Each row comes from the steps of one path. Every step used is in the known rows, and no mark comes twice. Write the path behind each row, first mark first.
Each row is shifted at random along 3 fixed directions that mean nothing.
Known rows:
dozige dega poka lezavo namit reger: [-101 -174  114   68   14  207  112  170  -55  -52  -57 -139 -282  -65
  -52  205   42 -205  -56  -39 -147  -12   71  226 -203   11   -9  166
   67   22   80  164 -138  -33   70  114  -93 -103 -146  141  119   42
   84 -246  -72 -123  -16  -12   42  200    0 -150 -148   12  -26 -162
 -231  116  133  -42 -120   -7  -90  158  126]
suris nelu gavok dovil reger: [-172 -126    7   27   53  145 -184  195  -68   80  -12  -48 -243  -93
  -63  181    4  -62   77  108  -77  -56  -84   98 -193   38   20   34
  105  117  -55   82 -135  109 -100   67  110  -53    6  -20  192 -253
    0 -220   85  -36   38   51  227  122 -223  -66  -81 -176   63 -124
  -73   46   -2  159  -79  -37  -90   96  105]
dovil gavok namit nelu dozige dega poka lezavo reger: [-205 -285  -96  -79 -153  128   77  206   71   48 -203  -97 -327  -14
    9   -4 -135 -102   10   20 -146 -162    8  118  -52 -351  -77  -59
   21   33  -13   54  -47   25 -182  176  -38   -1  -38  -56   16 -106
  -19 -415  146 -193  147  147  159  112   42 -188 -156 -101  -54 -127
  130  176  150   35   90  -84   -9  129  184]
dega poka lezavo reger namit gavok dovil suris nelu dozige: [-176 -281 -154   19 -143  287   81  207  -83    4 -276 -193 -330  -52
    6    0  -13  -52  -84   41 -151 -271   28  300 -210 -152    8    4
  185  -16  -34   50  -18   56   73  268    6  -55  -34  -86   84  -25
    4 -394   34 -201   -9  100  132  166 -134  -68 -124 -107   18 -233
  -38   87  238 -159   -4  -42  -48  136   79]
dozige nelu dovil gavok namit: [-178 -156 -185   60  -25  245  -24  269   -9   54 -112 -207 -325  -76
 -117   37 -117  -76   19   97  -88 -210  -67  144 -331 -113  -48  -17
   42  108  -80  168 -138   -4 -241  113   47  -11   33 -145  262 -356
  213 -407  207 -221  126  189  226   77 -111 -124  -97 -269   63 -207
  -13  155   63  114   19 -155  -67   94  129]
dovil gavok nelu namit: [-149  -90  125 -113  -32  -13 -157  128  -94   64  -29   79 -157  -38
   42  115  -30  -69  110   22  -54   80  -27   66   13  -95  -24  -58
  -16   78   77   50  -91   54 -134   -7   18    8  -40  129   -8 -193
 -193 -152   44  -75   98  -52   94  152  -77 -181  -14  -41  -11   94
   -1   51   29  116  -52  -85 -112  129  152]
poka lezavo reger namit nelu dega dovil gavok: [-116 -191  -47   91  -52  243   18  151  -36   40 -240 -152 -288 -144
  -37  117   72  -73  -33    9 -216  -41   23  255 -277  -31   39  131
  193   78  -26  159 -128  -17   92  120  -34  -39  -62   -1   67  -51
   44 -285   43  -83   47   70  105  152  -78  -88 -134  -50   59 -112
 -162  133  200 -104 -106  -63  -76  194   68]
nelu dozige poka lezavo reger namit: [-153 -119   13  -39  -42  300  -43  209   26   -4  -73  -68 -233 -203
 -122  136   43  -22 -189   26 -137  -75  -52  224 -242  -43   82  165
   63  120 -144   94 -130   79   54  181    4  -48  -67 -148  145  -77
   74 -270   68  -21    5   52  147  121 -136  -74   34 -174  164 -213
 -155   -5   20   12  -33    3  -53   77   37]
suris dovil nelu dozige dega: [-107 -176  -87  255   27  195 -172  153 -322  203   -5 -269 -211  -31
  -36  334  252  -64  193  120 -196 -127  104  341 -412  104   -4  226
  204   45    5  287 -156   25  165   12   71  -56  -79  198  118  -80
   18 -307  -65 -242  -46  -45  103  254 -204  -16 -174 -193   14 -310
 -200  193  265   34 -175   22 -108   53  108]
gavok dovil nelu namit: [ -88 -179 -385  227  -57  270   31  232 -190  129 -117 -391 -317  -13
   43   76   78   81  199   24 -160 -307  149  382 -476  -45 -107  -12
  174   -7  -33  252  -62  -48   33   97  101  -43  -14  -23  230 -332
   87 -435   45 -354   55   60  263  176 -262  -41  -49 -285   75 -298
 -146  246  276 -142  -74  -11  -87   43  150]
dovil suris namit nelu dozige: [-130 -231 -232  150  -71  158  -42  181 -183  160 -141 -292 -245   29
   10  169   63  -17  184    4 -194 -213   54  300 -334 -167  -71  -12
  123   18  -60  209  -88   32    2  123   56   -6  -48   87  142  -82
   86 -448   40 -206   80   85  111  161 -144 -110 -150 -197  -20 -202
   -5  201  290  -30  -75  -97  -86  130  140]
suris dovil gavok namit nelu dozige lezavo: [-163 -207   61  140    5   18  -76  135 -131  195   -5  -83 -215   32
  -54  265   86 -146  209  116 -182  -77   38  176 -172  -56  -60  108
  102   81   62  197 -191  -32  -79   21   24  -61  -38  179   28 -123
  -67 -238  -40 -223   98   23  104  247  -52 -120 -182 -117  -35 -131
 -102  169  121  164  -93  -55  -98  108  116]
gavok namit dovil nelu suris dega poka lezavo: [-154 -268  146   13 -104   -2   97   37 -105  165 -104  -29 -200   41
   68  196   49 -126  198   14 -162   -3  110  134  -27 -112  -72   70
   93   28  201   71 -127   47   36  131 -120   13 -157  164 -109   -8
 -157 -170  -58 -177   56  -91    7  237  -43 -229 -117    8  -65  -19
 -146  202  213  -60 -120   68  -98  154  178]
dovil nelu gavok namit reger: [-204 -434   -3 -239 -358  -85    0  -22  120  219 -134  155 -210  110
  210 -116 -103   12  335   95  -51  -32  148  103  238 -458  -87 -193
  -23  -45  153 -136   96  144 -167  132  -54  339 -174  -19 -339  -46
 -308 -300  107 -149   99    2  -10  161   49 -224    4    8  -88   18
  219   87  290  -67   60   53  -17   39  163]
namit nelu suris dega dovil gavok: [-241 -319   99 -114 -125    9  -19   71   96  180 -196   59 -273   81
   -1   78 -148 -107  182   80  -71  -78  -11   43   18 -292  -32  -74
   -7   21   43   15 -111  171 -185  191   44  177  -76  -47  -81  -56
   57 -360  194  -34  137  139   36  101   71 -254 -147  -71  -88 -115
  139  149  215   64  -10  -96  -19  187   99]
dozige lezavo reger namit nelu suris dovil: [-154 -147  -25   40    0  313  -34  217  102  -37 -125  -84 -301  -51
 -249  125 -126 -117 -205   33  -93 -167 -125  157 -281  -69   88  126
  122  196 -154  134 -201   93 -306   92   97  -72  -71 -205  227 -127
  253 -322  183  -24  137  252  157  134   41  -89  -75 -208   99 -207
  -35   55  -50  176  -59 -214  -97  160   22]
suris nelu gavok dovil namit: [ -91   41  101  200  218   74 -224  193 -291   83   89 -126 -169  -99
  -78  449  198 -111  110   71 -146   81  -83  152 -328  280   31  248
  144  202   -7  216 -239  -35   55  -20   90 -246   20  268  261 -207
  -36  -68 -122  -50    6 -108  174  198 -294  -53 -124 -151   88  -61
 -321  110  -14  187 -221  -69 -184  152  141]
nelu dovil gavok namit reger: [-190  -82  -40   32   90  185   88  287  195  -89 -145  -97 -393 -131
 -157   59 -188 -101   17  -20 -143 -177 -168    8 -282  -47  -80  -35
   10  156  -85   87 -291  -41 -383  216   54  -85  117 -180  320 -450
  276 -329  279  -72  187  243  291   -8 -137 -119  -16 -253  104 -161
  -41  -17 -137  202  -20 -209  -33  172   96]
nelu dega dovil gavok namit reger: [-159 -254  341   -5  -80 -160   34  -31  -30  114  -52  108 -156  142
   55  241   99 -177  365    6 -150   49  162  115   67  -69  -87  119
   56  -50  331   51 -164  136   52  166 -117  134 -168  291 -255  -61
 -254  -77  -16 -218  -21 -188 -136  263  -38 -208  -24   96  -48   29
 -230   49  138  -44 -193  121 -130   96  189]
namit gavok dovil reger lezavo poka: [-212 -339 -404  142 -144  330  123  197  -92   74 -177 -336 -371    5
   35  -96  -27   33  137   66 -197 -389  176  372 -362 -213  -97 -129
  157  -80 -126  190  -54 -112  -95  156   11   -2   -8 -122  141 -237
  173 -607   35 -337  153  196  254  120  -66  -74  -73 -157    6 -370
    0  201  278 -154   94  -58   16   22   38]
dega nelu gavok namit dovil reger lezavo poka: [-158 -169 -118  -12  -84  153  -41  148 -110   47 -191  -98 -275   34
  -21  139  -52  -40  -21   17 -109 -158   31  247 -164 -139   25   43
  133   57  -51   68  -12   84  -54  182   40  -66  -35  -22    5 -120
   20 -376   41 -159   96   72   97  135  -67 -145  -87 -125   25 -105
  -53  156  195  -46  -12  -94 -103  114  135]
suris dega poka lezavo namit gavok nelu dovil: [-221 -205  419 -119   20   13   -4   58   14   62  -41  175 -174  -37
  -95  179  -35 -217  -81  108  -74   89  -79  -14   52  -46   69   99
   31  116  132    0 -237  181  -16  138  -51  -83 -151   77  -41   73
 -100  -59   -8   17   17  -25   48  184   41 -254 -126   55  -59  -48
 -155   87   59   96  -99  -10  -37  181   86]
reger namit gavok dovil nelu dega poka: [-304 -316 -106 -144 -176  183  -64  137   69  -10 -239   42 -338   17
   26 -100 -253   27   60  128 -119 -130  -55  115  -62 -286  -21 -182
  -42   77  -56  -40  -62   -3 -174  211   16   78  -32 -224  -15 -153
   16 -410  178 -122  166  216  152   36   25 -214  -46 -100   -8 -203
   84   64  186   91   99 -154  -29  150   -3]
namit gavok nelu suris dega: [-184 -324   28   16  -91   31   57   86  -66  243  -26  -69 -191   62
   48   43   28  -37  275   81  -46 -152  167  228 -102 -166 -110  -89
   29  -88   40   68  -84  119  -41  159  -13  110  -92   38  -12 -133
   29 -368  -12 -169   61    6   95  198    0 -183  -77  -73  -58 -185
  -35  247  197  -92    4   52   11   11  131]
lezavo namit nelu gavok dovil: [-148 -178  -52   64  -13  114   85  140   37   85  -64 -124 -236   81
  -51  184  -41  -54   36   39  -89 -127   16  185 -241 -185   10   56
   57  115  -43  118 -148   26 -150  127   79  -86  -67  -59  134 -139
  105 -292   -5 -136  150  107  137  149   47 -183  -46  -75   27 -172
 -102  218  170  -20  -21 -125  -55  109  132]
nelu gavok dovil namit reger: [-155 -201   27   76  -39   -7   77  122   19   90  -36  -46 -245   13
   34  143   27  -40  310   18 -139 -107  104  178 -123  -54 -136   42
   39    8  109   49 -152   18 -100  176   -7   38  -24   81   29 -266
  -69 -244   29 -190   54  -34  119  170 -147 -121   17 -109   49 -122
 -146   70   64  -17  -82   24  -76   56  157]
nelu dovil reger lezavo: [-155 -341  -80    9 -251  170  -37  -15 -116  128 -107  -88 -193   16
   55  -20  104   53  284   80 -179 -195  225  310 -160 -134  -23   12
  187 -117  113   88   -3  114  156  154  -92  240 -181  -23 -175 -107
 -105 -360   67 -254    0  -48   20  203 -173  -63   42  -84   30 -198
  -88   29  334 -204  -81  130  -73  -14   34]
namit nelu dega dovil reger lezavo: [-159 -351 -229  160 -155  174   -2   67 -144  230 -211 -270 -329   56
   57   68   94   17  289   55 -213 -224  242  396 -326 -169  -62   68
  184 -119   -9  245  -38   27  178  175  -27  114 -129   60  -57  -40
  160 -536   35 -272   44   59   64  196  -51 -131 -192 -132  -19 -297
  -77  308  491 -212  -82   22  -33   80   73]
dozige nelu dega dovil gavok namit reger lezavo: [-260 -231   64  -59  -92   85  -76  129   70   56 -165   32 -296    5
  -99   78 -146 -139   62   98 -135  -31  -16   50  -54 -181  -23   43
   27   86   41  100 -125   48 -206  159  -70   63  -79  -21  -13 -141
   76 -325  206 -112  138  126   59  125   72 -235 -156 -135   16  -72
    3  159   81  180  -20 -117  -70  160   90]
dozige dega nelu namit gavok dovil reger lezavo poka: [-230 -384  139 -201 -287   50  -69  -47  -15   60 -110  124 -164  182
    2   93  -85 -102   89  112 -102  -75  156  147  164 -355   -3    2
   30  -28  171   -1   45  228  -68  129 -128  169 -233   11 -332  100
 -224 -302   84 -245   77  -31  -81  234  161 -240  -84   52  -94 -111
   29  132  254   20   23   90 -118   10  130]
namit dovil gavok nelu: [-131  -98  229   52   40  -75 -108   36 -182   97   41   48 -133   29
   94  294  117 -194  266   -2 -113  162  111  126  -24   79  -38   74
   61   28  185  156 -159  -71  -52 -111  -48  -21  -78  344  -37  -82
 -136  -98 -210  -94   57 -162  -50  262    7 -192 -100  149  -47  122
 -170  149   94   77 -160  -30 -123  142  128]
dega poka lezavo reger: [-130 -215  124 -163 -147  209  111  145   52  -51 -152   42 -272  -83
   41  -49  -89 -131 -188  -29    2  -37    5  176    0 -122   75  -39
   73  -16   61  -55    6  122   32  125   30   55 -178  -69   -7   30
  -88 -180    4   -7  -44   36   51  159  -46 -136   -6   87  -24  -32
  -45  -52  136 -193  -51   -9  -45  191   74]
dega poka lezavo namit dovil gavok nelu dozige: [-254 -316  -30 -195 -183  175  202  233  158    2 -284   -7 -334  -47
   -6 -143 -242  -96 -142   45  -56 -236  -55  114    6 -385   15 -147
    7   12  -22  -99  -35  134 -117  336  -25   11  -67 -246   39  -65
   44 -403  181 -109   71  216  186   61   57 -218 -109  -76  -55 -131
  134   84  189 -110  140 -144   23  194  102]
nelu gavok namit dovil suris dega poka lezavo: [-161 -175  278   35   22  -52   72   83 -109  112  -36   21 -161  -35
  -13  281   82 -153  186   14 -157   14   35  113  -64   33  -85  160
   65   35  186   59 -233   93   44  187  -94  -79  -69  216  -13 -112
 -143 -103  -62 -137    1 -156   40  203 -111 -184  -80  -29    8  -18
 -243   85   44   -2 -163   53 -114  129  167]
reger lezavo namit nelu: [-192 -232 -109  -30 -161  190  -80   45 -110   79  -88  -61 -174   61
    9   71  -11   29  -12   85 -153  -21   92  253 -165 -238  113   -4
  108   81  -86  133    3  -83   61   42  -11   12 -211  -33  -49   81
   12 -357  -72  -34  194  107   64  159  115 -205  -85  -21    0 -106
  -34  232  356  -55    8 -148  -45  166  -32]
lezavo namit dovil suris nelu dozige poka: [-257 -308  179 -178 -183   53   41   29   96   16  -99   99 -132  173
  -84  173 -104 -165  -14   85  -93 -104  -49   22   82 -371   89   27
   14  143   82  -58 -147  228 -237  194  -66   88 -201  -82 -117  102
  -96 -211  100 -110  108   69  -80  166  183 -259  -24   43  -48  -72
   53   42  143   89   20  -98  -97  116  122]
suris nelu dovil gavok namit reger lezavo poka: [-228 -264  266 -177 -144  -24 -168  -34  -20   75  -37  203 -127   76
  -23  166   24 -139   66  175 -124  100  -44  -33  160 -209  121   54
   87  140  114  -16 -103   92  -97   62  -74   75 -161   72 -241   74
 -273  -82   -9  -47  118  -22  -33  193   -4 -189  -55   88  -25   50
  -19    4  123  187  -61  -10  -96  126   49]
nelu namit gavok dovil suris dega poka lezavo reger: [-231    5  685 -254  139  -55  -36   49  233 -168  -62  416 -191 -135
 -219  316 -207 -308 -232  -31  -85  267 -325 -271  198   68   50  167
  -59  298  140  -64 -399  196 -428   85  -46 -168  -22   82   49  -80
  -94  176  174  219  126  -35   39  114   99 -258  -16   60   51  164
 -121 -203 -360  400 -179 -142 -163  281   75]
suris dovil reger lezavo poka: [-321 -324  277 -324 -255  108 -203  -33  102    3 -107  343 -164   33
  -36    0 -194 -102  -82  164  -60   75  -85  -75  273 -296  150 -107
   32  113   79 -125  -72  213 -236    9   15  201 -243 -160 -286   80
 -292 -131  168   67  141  115    0  132   95 -217   39  113  -72    5
  185 -154   61  202    7  -47  -56  168  -55]
namit nelu dozige dega dovil: [-164 -202   20   78  -11  101  -39  131  -14  154  -53 -114 -274   28
  -12  250   29 -110  147   31 -106  -89  109  242 -219  -99  -30  127
   46  -13  -15  204 -105   70   14  130   32    8  -83   56   63  -49
  199 -380  -11 -116   30   30   65  191   30 -178 -177 -104   13 -228
  -93  263  234    1  -70  -23  -34   96  113]
namit dovil nelu dega poka lezavo reger: [-153 -282  141  -28 -117   92   74   26   -3   76 -174   -1 -259  -30
   20  115   36 -162   77   16 -145  -17   63  157  -67  -96   22  140
  130   26  115   66 -145  128  -13   98  -86   74 -168  104  -81   50
  -10 -211   21 -107  -14  -29  -27  198   41 -151 -128   72  -32  -77
  -87   87  240  -87 -132   10  -80  154  107]
dega dovil suris nelu gavok namit reger lezavo: [-174 -162  346  -52  -96 -143 -167  -56 -173   88  -91  175  -98  171
   77  361   93 -197  263   21 -144  150  108   79  172  -12    7  121
  157   23  321   37  -69   77   25   87  -77   58 -155  338 -292   72
 -348  -30 -114  -69   19 -215 -201  307  -20 -226  -96  111  -46  208
 -127   57  130   66 -224  -11 -199  201  125]
suris namit nelu dega: [-204 -290  278 -128  -85  -68 -112   -2   76  184   13  179 -148   66
  -30  175  -57 -125  127  125  -77  134  -46    1   66 -233   43    1
  -48  125   66    6 -135  173  -64   42  -12  123 -215   37 -130   76
 -105 -127   44   25   97   51   11  163   62 -258 -106   64  -82   -9
  -56  108  174  153  -78   -5  -72  153   90]

Write each row's path:
[-267 -260  169 -189 -111  172   79  157  188  -38 -228   77 -299  -70
 -173   19 -275 -196 -191   62  -64  -63 -171  -30  -15 -264   34   31
  -37  136    6    5 -193  214 -295  213  -61   23 -118 -162   94  -53
  165 -273  294  -32   95  180   77   67  155 -263 -142  -82  -12 -109
   86   48   32  142    5 -163  -74  225   90] -> dozige nelu dega poka lezavo namit dovil suris
[-131 -167  260 -113  -89  113   21   59  -35  -17 -139  106 -216  -57
   25  100    4 -150 -114   10  -58   65   22  156   30  -15   68   93
  105   27  132  -11  -66   69   64  113  -53  -34 -126   49  -97   58
 -147  -88 -103  -41  -31  -76  -24  233  -30 -157  -28  136    2   27
 -165    7  110 -102 -112    9  -92  162   68] -> dega poka lezavo reger namit gavok nelu dovil
[-115 -109 -213  126  -52  322  -86  233 -184   46 -267 -274 -322  -76
  -24  199   97  -58  -66   16 -194 -183   32  346 -371    4   68  184
  240   88  -55  191  -65    4  115  179   53  -80  -20  -17  108  -76
   70 -384   51 -188  -28   57   85  168 -182  -61 -118 -204   88 -188
 -138  141  253 -107  -96 -121 -121  162  110] -> dega dovil nelu dozige poka lezavo reger namit
[-223 -197  181  -49  -68  116 -127   39 -127  -30 -156   85 -187  -43
   22  191  -18 -109   56   43 -196  114  -30  117  -42   -9   50   42
   56  104  111   50 -161  -19   58   80  -90    0 -124  105  -72   79
 -130 -160  -51  -13   66  -27  -51  156  -26 -219  -89   70  -10   -8
 -143   25  170   76 -131  -81 -125  246   -7] -> reger namit dovil suris dega poka lezavo
[-236 -356   27 -266 -297  178   68   91  137  -26 -291  130 -319   -9
  100 -176 -234  -81 -113   64  -48  -69   -1  104  159 -345   36 -177
   40   12   69 -140   66   80 -127  162  -18  135 -139 -190 -161   46
 -174 -284  100  -60   72  139   54  129   80 -203  -51   90  -74  -32
  153    1  212  -94   77  -67  -20  192   42] -> dega poka lezavo reger namit gavok dovil nelu
[-141 -170  183   91   28  -25  -45   30 -216  142  -33  -28 -207   51
   62  288  113 -159  261   39 -152   39  101  172 -100   80  -90  122
   98   12  170  167 -173  -29  -15   21  -15  -57  -35  340  -16  -70
  -99 -159 -148 -164   35 -147  -10  263  -61 -155 -130   22  -61  -78
 -182  141  146   49 -173   18 -124  121  127] -> namit gavok dovil nelu suris dega poka
[-113 -172  -77  223   84  111  -53  170 -152  123  -89 -234 -301   23
  -70  240  114 -105  187   51 -184 -165   62  252 -363   61  -60  107
  161   53   21  216 -175   32   35  144   52  -76   -4  164  140 -147
  101 -348   17 -219   38   50  107  185 -194 -105 -192 -202    2 -247
 -229  249  214   34 -143  -10  -53   90  174] -> suris dega nelu dovil gavok namit reger
[-156 -284   68   34 -100   43   41   62  -23  173 -151  -57 -257   25
   30  151   37 -101  142   43 -126  -81  106  185  -76 -142  -70   94
  125  -30   92  117 -110  114  -30  117   25    8  -77  105  -42  -16
  -44 -283  -23 -151   41  -26   52  235  -11 -162 -151  -14  -25 -137
  -31  211  220  -56 -110   50  -34  107  136] -> namit nelu gavok dovil suris dega poka lezavo reger
[-188 -195  350 -134 -140  -71 -105  -51  -79  125  -45  212  -75  111
    3  250   42  -96   86   43  -76  135   74   28  209 -145   43  102
   73   72  190    8 -114  148 -103   51  -50   44 -213  144 -272   79
 -290  -50  -55  -23  106 -121  -83  290   31 -241   30   98  -32   94
  -31   88   45  111 -134   40 -114  139   99] -> gavok nelu suris dovil namit reger lezavo poka
[-120 -186  382  -65  -88  -14  -14  -51  -52  111   36  126  -77  -61
   -6  341  212 -175   92    9 -191  150  108  159   55  -23   37  303
   76   53  188   91 -159  122  134   70 -193   39 -190  255 -198  144
 -237  -21 -141  -85  -53 -258 -140  301  -11 -156    4  109   32    9
 -247  -15  105  -17 -166  175 -148   49  120] -> nelu dozige poka lezavo namit dovil reger
[ -97  -46   75   10   43  244  -10  200 -127  -70 -147  -71 -293 -156
    0  134   11 -135 -224  -51  -83   49  -35  229 -187  106   70   99
  126   80  -26  103  -90  -73   54   55   24 -199  -42   76  152  -14
   22 -176 -132    2    3    4   98  183  -90 -115  -89   37   34  -21
 -191   65   70  -68 -111 -107  -89  223   64] -> dega poka lezavo reger namit gavok nelu
[-256 -300  -94 -145 -233  113   12  125   62   66 -298   11 -319  106
   48  -23 -168  -57   38   80  -97 -182   31  126   28 -357   34  -79
  101   39   34  -46    0   94 -179  266   23  103  -91 -153 -162  -80
  -64 -403  170 -151  123  158   67   95   37 -220  -62  -91  -21  -66
  138  105  245  -48   55 -163  -40  173   94] -> dega dovil nelu gavok namit reger lezavo poka
[-248 -211  112   14  -10   91 -174   63  -89   97 -142    6 -226   47
  -92  235   -3 -128   63  117 -186  -39  -20   99 -126  -77   83  137
  150  122   41  100 -189  148  -24  150   -1  -22 -116   66  -58   25
  -31 -281  103  -52   86   62   34  143    0 -208 -166  -98  -25 -130
  -79  150  210  102  -94 -107  -68  170   76] -> suris dega dovil reger lezavo namit nelu gavok
[-146  -40  251  -30   97  203   38  192   84  -27 -105   -5 -283 -169
 -208  304  -59 -226 -261   -8 -148  117 -161   34 -179   16   75  245
   15  239  -48  174 -305  -11 -114   93  -21 -197  -70  -12  193  -27
  193 -134   64   58   92   78  113  122   64 -225 -128  -50   56  -63
 -196   76  -51  175 -124 -145 -120  268   68] -> dozige poka lezavo namit nelu dega dovil
[-251 -282  -81  -39 -168  208  -59   60 -117   43 -213  -88 -222   95
  -83   70  -65  -10  -49  112 -199 -163   15  189 -175 -278   97   42
  143   84  -48  113  -89   44   14  197  -20  -22 -174  -70  -50   94
   50 -418   77 -116  172  148   56  132   81 -216 -135 -112  -18 -212
   20  197  359    0   -9 -174  -45  184  -15] -> reger lezavo namit nelu dovil suris dega poka
[-242 -256   70  -57 -105  171  -13   98  -22   47 -204  -29 -203   62
 -137  120  -78  -49   32   56 -143 -205  -22  109 -133 -172   53   47
  134   66   45    6 -153  273  -50  323  -10   88 -142 -129  -22  -88
    4 -328  273  -78   81  107   57   97  -75 -176  -15 -196    8 -191
  -33   36  135  -11  -55  -68  -83  150   87] -> nelu suris dega dovil reger lezavo namit
[ -93 -169  325  -12  -33   38   37   22 -115  139   54   26 -100  -66
  -43  293  185 -173   13   38 -151  176  103  172  -37   -9    3  243
   41   77  135  167 -190    1  120    3 -157  -73 -191  244  -79   97
 -145  -48 -191 -114    6 -195  -38  299   54 -205  -66  110  -12   -5
 -286  148   92   -1 -146  114 -130   83  126] -> dozige poka lezavo namit gavok nelu dega
[-246 -171  282 -258 -103   25 -246   -4   27  -62 -139  293 -228  -51
   44   77 -168 -101   29   13 -102  209  -88  -30  202 -109   28  -37
  -44  106   97  -62 -105  100 -206   30  -78   66  -91   70 -183  -11
 -214 -120   99   57  109  -26  -39  123   27 -240   11   96  -34   96
   59 -107   -6  216  -55  -65 -118  171   53] -> dovil reger namit gavok nelu dega poka
[-249 -199  -58    5    5  260  -90  265   68   30 -181 -102 -332  -29
 -197   79 -134 -140 -132   97  -93 -268 -124  102 -254 -125   86   57
  141  149 -108   89 -197  267 -218  211  136  -36  -72 -182  194 -132
  193 -407  306  -63   39  249  206   73  -30 -139 -167 -306   39 -274
   44  132   69  135  -13 -188   -6  160  107] -> suris dega dovil nelu dozige lezavo reger
[ -79 -225 -151  193  -81  277   17  127 -195   76 -145 -261 -217  -97
   27  144  198  -33   62   26 -231  -95  137  361 -324   26   -8   84
  273   27    7  207  -65  -87  152   35  -44  -64  -79   87   96  -36
  -63 -274 -127 -179   28  -20  104  254 -150  -26 -119  -31   51 -137
 -210  187  227 -156 -122   33  -97  111   76] -> poka lezavo reger namit gavok dovil suris nelu
[-258 -490 -157 -107 -281  189  267  155  212  113 -294  -81 -301   32
  -10 -191 -229  -38   34  103 -123 -311   62  164  -39 -495  -78 -276
   56  -11   -2  -49  -13  143 -162  295  -39  135 -122 -290   -5  -67
   36 -491  234 -171  156  278  205   91  146 -233 -167 -109 -105 -223
  172  234  286 -140  165  -72   50  144  103] -> poka lezavo namit gavok dovil suris dega nelu
[ -84 -227 -149  283   43  296  191  206 -244  107 -197 -435 -303  -73
 -108  211  187  -67   87  -27 -244 -341   82  387 -535   65  -42  228
  247  -16   -8  226 -229   99  205  324  -51 -105  -41   90  241 -106
  205 -422   59 -285  -42   24  128  163 -274  -30 -126 -247   25 -387
 -291  152  277 -243 -160   24  -95  103  162] -> nelu suris dega poka lezavo namit dovil reger
[-228 -300 -158  -91 -154  292  290  283  135  -73 -321 -148 -404  -49
  -25 -159 -284  -86 -155   -8  -89 -315  -55  167 -147 -318  -54 -205
   35    5  -48  -21  -69   21 -188  314   27  -47  -27 -262  191 -158
  154 -456  193 -153  114  274  245   43   25 -187 -103 -119  -51 -210
  109   67  153 -130  109 -195   -3  233   78] -> dega poka lezavo namit gavok dovil suris
